Moves between points:
CH: $>DS, *>GF
QF: $>HG, *>LH
DD: $>HR, *>CZ
HJ: $>RC, *>PM
ZQ: $>LL, *>FB
JQ: $>JP, *>CM
NR: $>PH, *>JD
GT: $>GG, *>ZQ
GP: $>TR, *>HD
GG: $>QD, *>LL
JD: $>ZT, *>MT
CM: $>RR, *>DD
PH: $>GP, *>TR
LQ: $>NJ, *>RP
TR: $>NR, *>HD
PP: $>HH, *>QF
MS: $>BN, *>ZT
LB: $>PB, *>HG
MN: $>PM, *>GG
RP: $>LH, *>NJ
HQ: $>CG, *>DS
PG: $>FB, *>RP
JT: $>DR, *>RC
TM: $>MS, *>PH
ZC: $>LH, *>HQ
TT: $>MN, *>PG
DS: $>ZD, *>NC
LL: $>MN, *>TT
RD: $>PG, *>GG
MT: $>MR, *>PH
BS: $>PP, *>HR
TZ: $>LB, *>QF
ZD: $>CG, *>CH
MJ: $>QF, *>ZC
RH: $>RR, *>HH
SF: $>LQ, *>LB
ZT: $>TM, *>MR
NJ: $>PB, *>SF
LH: $>MJ, *>TZ
RR: $>JQ, *>HR
QD: $>MN, *>GT
RC: $>MT, *>CZ
PB: $>GG, *>LQ
GN: $>DD, *>GP
BN: $>CZ, *>TM
HR: $>CM, *>NC
PM: $>HD, *>QD
GF: $>NC, *>SZ
JP: $>JT, *>RR
CG: $>ZC, *>ZD
NC: $>CH, *>NC
HG: $>TZ, *>MJ
FB: $>LL, *>RD
CZ: $>GN, *>MS
DT: $>QB, *>HJ
SZ: $>DR, *>PP
DR: $>BS, *>JP
MR: $>JD, *>RC
QB: $>CR, *>GP
CR: $>TR, *>DT
HD: $>HJ, *>MN
HH: $>SZ, *>BS

The rows follow the links: the fewer symbols apart two points are, the more alike their rows tend to be.

Each row is also shifted at random along 7 hidden directions that mean nothing.

Some points, each with a row of numbers:
CM [  54   24   95    5  -61   26   50  109  118  -65   18   21   24  -39   33  -19  -12   10   33  -46   32   34  -16    2  -26  -27  -21  -14  -14  -19  -11   52   19  -56   89  216  -82   14    5   28 -100   78  -44   46  -34]
LH [   5  111   53  -22  -99   24   59   44   75  -42  -59  -16   85  -35    0 -108   -8   17  -21   44  185   29   36  -27  121   11   53  -15  -10   30  112  -43   26  -91   90   59   47  -38  -36    7   14  -33  -54   44  -79]
QB [ -18   45   42  -49  -24  -32  -31  -86  -39   48  -69  -80    4   12  -21   44  149  -39   30 -105  -50   23  -12  -57   59   31  -66   51  -40  121  -18   63  -23   70   71  -27   13  -68   -6  -65   44  -13   27   94   -2]
TT [ -42   43   27   16   33    0  -92  -21    4  -57  -37  -62  -34  -39   14   30   58  -62   26    1  -10  -57  -45   -6   24    4    7   -3   -3   -7  -61  110   60   11   26  -61   11   39    7  -67   65   52  -25   42  -23]
PB [  11   33  -84  -39  -16   21  -62  -27   -6  -22   71  -73  -18  -45   37   42  -12  -64   39  -69 -107   -8   63   69  -10   61  -33  -19  -62   30  -58   31  -24  190   24  -97   56   29  -76 -111   70   61   42  104    1]
RP [  10   60   45  -68  -72   54  -19   19  167  -81  -95   -2   20  -77   12   29  -75  -49  -24  -45  110    2    6   -8   54  -15   59  -47   37    9  -32   19   53 -147   28   64  -50   35  -56  102    3   24  -56  -56  -95]
BS [  32  -74 -149    8   81  -44   35   37    5   29   46    0  -86   42   90   12 -176  108   35  117  217  -16  -10   17   -1   12   31    2   59 -128   29   40  110  -14   -5  -57  145   50   53   -2  175  112  -37   83   35]
CZ [  36  -99   33   59   34  -21   55   -3 -225   66   14  -76   11  123  -42   40  166   65  -16  -12 -154   -1   26 -125  -63   33  -75    2  -84  123   44  -16  -70  219  -38  -11  110   -2  -51 -146  -24   -4   14  113   77]
PP [  24   -3   -1   16  178 -126  -96 -101 -115  172   62   19  -28   89   69    9   18   78 -105   79  189  -50  -12   82   51    8   41   37  -43  -51  -79   64  123   30   17    1  -16   14   62 -115  -82 -226  -27  -78   54]
MN [ -50   60  132  -22 -103   28  -31  -74   17  -63 -158  -56   39  -72 -188   67  130  -91   21  -87 -172   -5  -55 -145   64  -23   33   18    4  119   24  -87  -88  -91  -82  -69  -63  -40   23  112  -24   40  -16 -152  -96]
MS [  25   15 -103   10  -14   67    3  -67  120  -23    8  -42  -63 -153  -25   38  -39  -11   91  -40 -153 -108   27    8 -114  -10  -80  -85   50  -76  -57  -33  -60   47  -15 -175   -2   32  -10   23  136  151   93   41  -87]
NJ [  21  -14  148  -77 -110   68   -2   22  -42  -88 -185 -187   -8  -27  -99  203  119  -73   34 -134 -252   31   27 -300   -5   47   31  -25   17  297    9  106    3   34   43   73   38    7  -63    7   72  209  -74  182  -37]
CG [ -17   19  -32   -6   21   -3  -24   -9   18  -23  -21   26  -20   13   37  -18   -3    1   13   54  -13  -13  -16   42  -46   37   16   -4   45  -13   -8   75   48  -84   25   -9  -48   -5   10   -5   37    3   26   30  -37]
ZC [ -15  103  -51   -9  -52    1  -15  -58  -26    1   49  -37   37  -24  -13  -90   55  -12   51   16 -102   -9   53   83   24   74  -15   14  -46   38   72  -39  -61  100   46 -125   34  -60  -30 -100   40   -4   83   84  -56]
GT [ -52   73  116   33  -77   14  -29   81  -30  -78   13  -34   64  -39  -37  -59   85  -70   -1  -34  -11   30  -14  -32   53  -13  -11    9  -35   40  -27   10  -24   20   42  121  -58    6   -4  -62 -125  -48  -73   16   20]
JD [ -15   38   24    1   42   29  -84  -81  161   -8  -82  -56  -64 -107   87   57  -26  -50   26  -30    3 -116   -6  -12  -10  -64   31  -50  122  -27  -64  180   99 -103  104  -46  -72   -1   14   57  101   94   18   76  -47]
HQ [ -21  -38   24   -3   26  -16    2    5  -86    4  -54   26    0  101  -23    3   56   35  -27   67  -60   17  -13  -49  -40   39   46   25   23   64   42   42   31  -73  -23   19  -14  -17    0   -1  -17  -42    0   -2    4]
NR [ -28  -48   43    7   21   42    4   20   45   -8  -66    8  -23  -14   44   44  -21  -37  -17  -14   -1  -14   -6  -83  -22  -66   11  -10   97   18  -13  102   35  -82   62   66  -27  -17   10   69   45   39   -5   65   54]

From each start, follow one symbol. Which point do you reach?
Answers are names.
---
[  44  -41   71  -11 -142   21  149   30   -4  -47  -93  -38   66   67 -113   12   25   53   41  -30  -65   83  -10 -147   66  -20   57   28  -20  137  219 -144 -101  -43  -94    4   97  -53  -19  140    5  165  -40  -37  -53]
$: JP
---
[ -23  -17  -82   34  -96   -1   87  -38 -136   64   82  -37   84   61  -47 -100   55   -4   24  -64 -109   56   82   -1   64    0  -75   32  -42   76  156 -188 -223  208  -64 -144  128 -104  -62  -33    9  -41   81   37   96]
*: TR
---
[  55   13   82   14   60  -16  -51   55   31   20  138   31  -35  -83   46   37  -29   -4    7  -32  -71   -1    4   46  -91  -20  -20   -1  -28  -55 -152   90   54   41  105  219 -153   39   91  -34 -159    9  -20   20   43]
*: HH
---
[  25   24  136   13  -63   14   24   67   83  -11   29   32   58  -51    8  -31  -38  -12  -13  -37   15   35    2  -10   34  -67   54   14   20   11   17    8   -3  -88   60  217 -124  -35   41   99 -174   -2  -58  -49   17]
$: DR
---
[  51  -96   39   48   99  -39   33   36  -56   78   93  157   25   96   10  -31   15   75  -97   26   41   29  -26  111  -89  -38  -44    4  -90 -105  -58  -76  -17    9  -73  149  -82   36    8  -13 -214 -192    8 -193   60]
*: CZ
---
[  12 -132    3   52   22   44   95   61  -68   13  -39   32   -4   58  -37   23  -10   59  -54   47  -25   -3    0 -127  -88  -45  -11  -40   42   -5   44  -67  -32  -23  -82   40   53   34  -13   59    3    5  -21  -25   63]
$: MS
---
[ -47   95  -26   24  -47   44  -38   84  161 -117   65   49    5 -145   40 -110  -97  -74   50   12  114  -24  -25  117   14  -43  -14  -34   32 -172  -72   -5   17  -69   40   22  -72   53   21   23  -15   27  -21  -28  -46]
*: FB
---
[ -32  -36   46  -14   29    5   29   78  101    3  -45  128    4   14   81  -33  -57   -9  -85   18  238   46  -47   21   31  -84  -12   22   64  -94  -45   59   74 -197   65  190  -83  -10   24   99  -52 -125  -38  -68   62]
*: HD
---
[   2   86  -47   -4   29  -67 -120  -33   55   44   68  -10  -40  -44   92  -25  -34    3   17  -16  124  -48  -16  124  -22   43  -38  -23   33  -74 -157  144   96  -32   99   67 -146   16   35  -79  -67 -103  -14   35  -15]
$: NC
---
[ -59  -22 -124   22   44  -22   -2  -40 -113    8  125   53  -15   28  -31  -56   21  -46   31   12 -109   24   -6  128    7   11  -73   73  -85  -72   19 -123 -118  187  -96 -206   91  -13   12  -75   55  -35  102  -50   73]
$: HD
---
[  52  -10   29  -21   59  -33  -14  -77  115   16  -58    5  -44    2   28   68  -20   40   19   -3   39  -48  -53   32    7  -32   49   -1   14  -45   -6   65   74 -110  -12  -27  -32    8   37   90   41   96   -3  -76  -87]
$: JQ
---
[  31 -101  -54   18   65   44   99   89  108  -13   63  209  -31  -19   -3  -19 -120   45  -39   42   36   21  -31   88 -150  -62  -67  -37    3 -207  -72 -130  -33 -100  -86   80  -66   71   20  127  -59  -42   50 -195    8]
$: DD
---
[  23  -61   24   15  133  -19  -53  100  -47   14   83  -22 -112  -28  100   97  -58   25   11   52   19  -21   -7  -61 -109   10   -4   -4   37  -28 -160  210  163   51  136  186  -25   86  103 -106   14   75  -65  200   89]
$: SZ
---
[ -48   51  -61   -8    5  -15   -9    3  125   -3   26  100   21  -27   88 -120  -67  -39  -14    1  270   25  -48  168   90  -52  -39   27   11 -175  -26   -6   18  -97   42   -2  -34  -27    8   32    5 -122   23  -86    8]
*: MN
